Below is a small trained network, with its code and all its weights. Each question gives an input and a class and asks what happens when units are switched off, that is, made to give their printed mean instead of their output.

import numpy as np


def w(rows, s, z=0):
    codes = np.array(rows[::2]) - 128.0
    scale = np.full(codes.shape[1], s)
    scale[-1] = z or s
    return codes * scale


def norm(h):
    return h / np.sqrt((h * h).mean(-1, keepdims=True) + 1e-5)


def f(y):
    return np.maximum(y, 0)


def log_softmax(a):
    a = a - a.max(-1, keepdims=True)
    return a - np.log(np.exp(a).sum(-1, keepdims=True))


def net(x, mask):
    res = np.array(x, float).reshape(1, 3) / 4 @ E
    u = 0
    for l in range(2):
        y = f(norm(res) @ A[l][:, :-1].T + A[l][:, -1])
        res = res + np.where(mask[u : u + 10], y, B[l][:, -1]) @ B[l][:, :-1]
        u += 10
    return log_softmax(norm(res)[-1] @ U[:, :-1].T + U[:, -1])


A, B = {}, {}
E = w([
[94,252,171,158,154,83,203,7,141],'x0',
[70,162,161,46,147,181,208,216,152],'x1',
[2,184,86,141,221,89,144,166,180],'x2',
],0.0076)
A[0] = w([
[16,176,41,140,200,55,133,100,111,197],'0.n0',
[111,39,80,122,70,31,142,192,120,2],'0.n1',
[142,202,174,162,175,216,145,203,76,47],'0.n2',
[169,68,140,165,130,184,2,205,149,165],'0.n3',
[146,96,19,42,137,73,98,237,110,13],'0.n4',
[109,222,181,106,144,178,135,84,59,49],'0.n5',
[76,91,73,183,154,116,133,192,176,228],'0.n6',
[25,136,118,145,165,209,97,162,202,107],'0.n7',
[128,150,202,92,123,201,236,103,80,229],'0.n8',
[138,93,68,85,24,160,104,139,171,81],'0.n9',
],0.0071,0.0033)
B[0] = w([
[105,110,122,153,2,127,140,150,164,255],'0.n0',
[68,31,191,161,247,79,187,123,32,167],'0.n1',
[99,135,140,211,126,145,173,156,118,164],'0.n2',
[159,130,77,211,139,109,63,74,126,244],'0.n3',
[62,120,51,158,175,59,142,153,133,196],'0.n4',
[173,100,139,129,144,91,153,198,221,193],'0.n5',
[221,127,221,109,179,93,108,180,108,213],'0.n6',
[83,169,72,95,157,199,134,95,137,200],'0.n7',
[238,112,165,134,136,91,148,144,92,249],'0.n8',
[75,100,157,161,156,69,105,53,164,179],'0.n9',
],0.007,0.0075)
A[1] = w([
[154,97,57,116,72,154,8,31,123,114],'1.n0',
[105,207,128,114,92,104,150,157,136,177],'1.n1',
[139,79,116,113,89,242,86,40,104,91],'1.n2',
[146,179,254,41,139,188,177,78,186,166],'1.n3',
[102,114,128,154,124,150,129,175,175,251],'1.n4',
[121,106,78,53,188,139,48,197,90,141],'1.n5',
[136,121,155,169,71,97,181,67,121,221],'1.n6',
[42,201,39,78,117,133,125,106,222,102],'1.n7',
[206,128,100,158,152,146,159,179,106,146],'1.n8',
[84,152,98,111,135,222,170,180,78,75],'1.n9',
],0.0092,0.0035)
B[1] = w([
[60,178,153,90,45,80,136,186,72,229],'1.n0',
[104,112,98,165,98,157,170,144,134,197],'1.n1',
[112,171,110,117,65,99,174,119,184,167],'1.n2',
[127,106,151,143,170,124,2,100,89,222],'1.n3',
[132,74,125,130,136,162,102,46,166,198],'1.n4',
[174,126,69,209,158,130,120,155,179,182],'1.n5',
[167,139,61,84,89,114,118,190,143,255],'1.n6',
[126,198,165,90,101,218,206,131,216,183],'1.n7',
[35,168,115,93,179,158,157,88,115,196],'1.n8',
[134,151,191,137,53,164,176,9,79,151],'1.n9',
],0.0096,0.0088)
U = w([
[130,84,114,45,149,127,153,128,106,2],'0',
[125,168,111,135,91,187,186,118,249,190],'1',
[251,153,194,67,175,111,87,113,82,101],'2',
[76,130,196,91,147,184,143,50,78,79],'3',
[117,53,59,196,214,125,78,140,120,189],'4',
[169,150,96,109,19,54,87,146,105,176],'5',
],0.016,0.0045)

Each question gives the input, the list of numbers given to net, and the class t.
The units are the neurons (one row each of A and B). Each row of codes is followed by its name. A weight is (code - 128) times the scale printed after its matrix; where a second scale follows, it is the last column's (A, B and U).
mask holds one flag per neuron, layer by layer. A switched-off neuron (its flag False) gives its mean, the last column of its row in B, instead of its output. The means were averaged over made-up inputs and are rounded, as every weight is.
A unit's drop is (log p(t) with every unit on - log p(t) with that unit switched off) / (log p(t) with every unit on - log p(t) with every unit switched off).
The circuit of an input: a set's keep is (log p(t) with only the set's units on - log p(t) with every unit switched off) / (log p(t) with every unit on - log p(t) with every unit switched off). Starting from the 12 units with the biggest drops (on a tie, the unit counted first), units are removed one at a time, each time the one whose removal leaves the highest keep (on an exact tie, the one counted first), for as long as the keep stays at least 0.8.
units of the circuit, in order: the units of the circuit, biggest drop first
most important unit: the unit with the biggest drop
top k neurons: the k neurons with the biggest drops, biggest first
top k neurons in layer l: the k neurons of layer l with the biggest drops, biggest first
drop of u: that unit's drop, to one decimal
input [7,-3,-7], class 2: units of the circuit, in order => [0.n0]
input [7,5,-2], class 2: units of the circuit, in order => [1.n3, 0.n8]
input [5,1,-1], class 5: top 3 neurons => [0.n6, 1.n6, 0.n0]
input [-6,8,3], class 4: top 3 neurons => [0.n6, 1.n5, 0.n0]
input [4,7,-1], class 2: top 2 neurons => [0.n8, 1.n3]
input [1,-1,1], class 1: top 4 neurons => [0.n8, 0.n3, 1.n0, 0.n1]
input [6,-2,-3], class 2: top 2 neurons in layer 1 => [1.n0, 1.n3]
input [-1,0,2], class 1: top 3 neurons => [0.n7, 0.n0, 0.n8]
input [-5,3,-4], class 4: top 2 neurons in layer 0 => [0.n4, 0.n0]
input [4,3,-1], class 2: top 2 neurons => [0.n8, 1.n3]
input [-6,4,-5], class 4: top 2 neurons => [0.n4, 0.n0]
input [4,5,-1], class 2: top 2 neurons in layer 0 => [0.n8, 0.n4]
input [-2,-7,4], class 5: top 2 neurons => [0.n0, 1.n0]
input [1,7,-6], class 2: most important unit => 0.n8
input [7,7,-3], class 2: drop of 1.n3 => 0.2
input [0,7,-3], class 3: drop of 1.n8 => 0.7
input [-5,8,-1], class 4: drop of 1.n5 => 0.4
